Below are the code and all the weights of a small trained network. Each question names an input and a class and asks about switching units off, where a switched-off unit gives its printed mean instead of its output.

import numpy as np


def w(rows, s, z=0):
    codes = np.array(rows[::2]) - 128.0
    scale = np.full(codes.shape[1], s)
    scale[-1] = z or s
    return codes * scale


def norm(h):
    return h / np.sqrt((h * h).mean(-1, keepdims=True) + 1e-5)


def f(y):
    return y / 2 * (1 + np.tanh(0.7978845608 * (y + 0.044715 * y**3)))


def log_softmax(a):
    a = a - a.max(-1, keepdims=True)
    return a - np.log(np.exp(a).sum(-1, keepdims=True))


def net(x, mask):
    res = np.array(x, float).reshape(1, 4) / 4 @ E
    u = 0
    for l in range(2):
        y = f(norm(res) @ A[l][:, :-1].T + A[l][:, -1])
        res = res + np.where(mask[u : u + 12], y, B[l][:, -1]) @ B[l][:, :-1]
        u += 12
    return log_softmax(norm(res)[-1] @ U[:, :-1].T + U[:, -1])


A, B = {}, {}
E = w([
[83,250,81,28,112,115,97],'x0',
[94,77,165,113,71,66,45],'x1',
[127,128,128,130,129,126,129],'x2',
[8,123,234,80,180,196,124],'x3',
],0.0027)
A[0] = w([
[143,212,50,106,146,154,187,37],'0.n1',
[191,205,1,68,58,56,117,25],'0.n2',
[219,72,90,252,115,87,121,119],'0.n3',
[167,125,106,179,138,135,146,27],'0.n4',
[163,179,53,170,133,143,188,26],'0.n5',
[91,31,215,142,172,185,182,24],'0.n6',
[135,124,125,133,115,127,136,119],'0.n7',
[226,73,95,251,111,93,120,129],'0.n8',
[33,221,155,50,165,161,80,7],'0.n9',
[127,129,124,134,128,132,122,126],'0.n10',
[127,92,143,131,68,65,40,166],'0.n11',
[155,116,171,152,225,205,216,3],'0.n12',
],0.0037,0.0019)
B[0] = w([
[199,119,251,109,203,130,115,153],'0.n1',
[123,159,121,254,144,127,75,222],'0.n2',
[78,125,140,16,114,148,154,250],'0.n3',
[83,175,145,92,156,160,136,116],'0.n4',
[153,165,211,98,193,138,120,138],'0.n5',
[190,162,104,207,135,113,70,201],'0.n6',
[108,142,134,121,137,131,120,126],'0.n7',
[76,126,142,18,112,146,157,255],'0.n8',
[170,49,87,81,81,112,174,211],'0.n9',
[125,131,131,127,128,127,129,127],'0.n10',
[82,87,132,131,83,68,88,206],'0.n11',
[76,190,17,160,72,114,147,162],'0.n12',
],0.0039,0.0027)
A[1] = w([
[120,176,90,254,179,210,177,109],'1.n1',
[181,187,117,81,156,124,157,108],'1.n2',
[125,107,184,206,124,99,56,77],'1.n3',
[62,59,123,82,74,94,125,131],'1.n4',
[214,221,73,174,205,140,137,46],'1.n5',
[80,154,157,68,153,156,103,94],'1.n6',
[120,137,145,209,86,84,34,94],'1.n7',
[160,136,125,42,166,186,241,2],'1.n8',
[134,135,134,65,161,217,236,91],'1.n9',
[145,141,127,49,165,201,239,47],'1.n10',
[108,163,89,251,171,214,168,52],'1.n11',
[115,43,215,236,128,120,77,10],'1.n12',
],0.0042,0.0019)
B[1] = w([
[93,34,169,2,45,135,161,193],'1.n1',
[136,133,144,191,147,160,93,149],'1.n2',
[150,183,97,156,165,120,142,163],'1.n3',
[167,109,147,118,137,200,176,253],'1.n4',
[131,57,195,137,170,203,118,178],'1.n5',
[177,104,115,147,107,114,154,150],'1.n6',
[107,167,89,176,177,116,220,184],'1.n7',
[108,186,74,218,129,59,86,191],'1.n8',
[112,159,72,188,109,51,119,211],'1.n9',
[118,168,71,207,122,50,107,205],'1.n10',
[119,70,152,43,73,113,113,171],'1.n11',
[203,200,148,126,182,182,75,181],'1.n12',
],0.0047,0.0031)
U = w([
[107,199,23,209,123,40,133,179],'0',
[104,35,148,2,57,150,156,176],'1',
[198,152,202,168,221,211,83,1],'2',
],0.0094,0.00093)

Each question gives the input, the list of numbers given to net, and the class t.
The units are the neurons (one row each of A and B). Each row of codes is followed by its name. A weight is (code - 128) times the scale printed after its matrix; where a second scale follows, it is the last column's (A, B and U).
mask holds one flag per neuron, layer by layer. A switched-off neuron (its flag False) gives its mean, the last column of its row in B, instead of its output. The means were averaged over made-up inputs and are rounded, as every weight is.
A unit's drop is (log p(t) with every unit on - log p(t) with that unit switched off) / (log p(t) with every unit on - log p(t) with every unit switched off).
The circuit of an input: a set's keep is (log p(t) with only the set's units on - log p(t) with every unit switched off) / (log p(t) with every unit on - log p(t) with every unit switched off). Starting from the 12 units with the biggest drops (on a tie, the unit counted first), units are removed one at a time, each time the one whose removal leaves the highest keep (on an exact tie, the one counted first), for as long as the keep stays at least 0.8.
circuit, biggest first: the units of the circuit, biggest drop first
top k neurons: the k neurons with the biggest drops, biggest first
top k neurons in layer l: the k neurons of layer l with the biggest drops, biggest first
drop when u is switched off: that unit's drop, to one decimal
input [-5,-5,-2,0], class 0: top 3 neurons	[0.n2 0.n8 0.n3]
input [1,-5,2,4], class 0: circuit, biggest first	[1.n9]
input [-5,-2,-3,5], class 1: circuit, biggest first	[1.n1 0.n12]
input [4,0,7,8], class 0: top 2 neurons	[0.n11 1.n1]
input [-8,-4,-1,0], class 0: top 3 neurons	[0.n8 0.n3 0.n2]
input [-6,-8,7,0], class 0: top 3 neurons	[0.n2 1.n10 1.n9]
input [0,-8,-6,3], class 1: top 2 neurons in layer 1	[1.n1 1.n11]
input [0,5,6,8], class 2: top 2 neurons in layer 1	[1.n1 1.n12]
input [0,1,-1,-4], class 1: top 2 neurons in layer 0	[0.n8 0.n3]
input [-8,-1,4,1], class 1: top 4 neurons	[0.n6 0.n12 0.n9 0.n1]
input [2,-4,7,-3], class 2: top 2 neurons	[0.n1 0.n5]
input [-7,5,-5,1], class 2: top 4 neurons in layer 1	[1.n12 1.n1 1.n11 1.n3]
input [7,-2,0,0], class 2: top 4 neurons	[0.n2 0.n8 0.n3 1.n5]
input [3,-5,6,-7], class 2: top 3 neurons in layer 0	[0.n2 0.n1 0.n5]
input [1,-7,7,4], class 0: top 2 neurons	[0.n2 1.n10]
input [1,-1,-2,2], class 0: top 2 neurons	[0.n11 0.n2]
input [-4,-6,-7,1], class 1: top 2 neurons	[1.n1 0.n12]
input [3,-6,3,-2], class 2: top 2 neurons in layer 0	[0.n1 0.n5]
input [4,0,-4,8], class 0: top 2 neurons	[0.n11 1.n1]
input [7,-4,8,-8], class 2: top neuron	[1.n5]
input [-8,8,6,8], class 2: top neuron	[1.n12]
input [-2,-6,-2,1], class 1: drop when 1.n1 is switched off	2.0
input [-6,-5,-4,7], class 1: drop when 1.n1 is switched off	0.2
input [2,-8,4,4], class 0: drop when 0.n2 is switched off	1.0
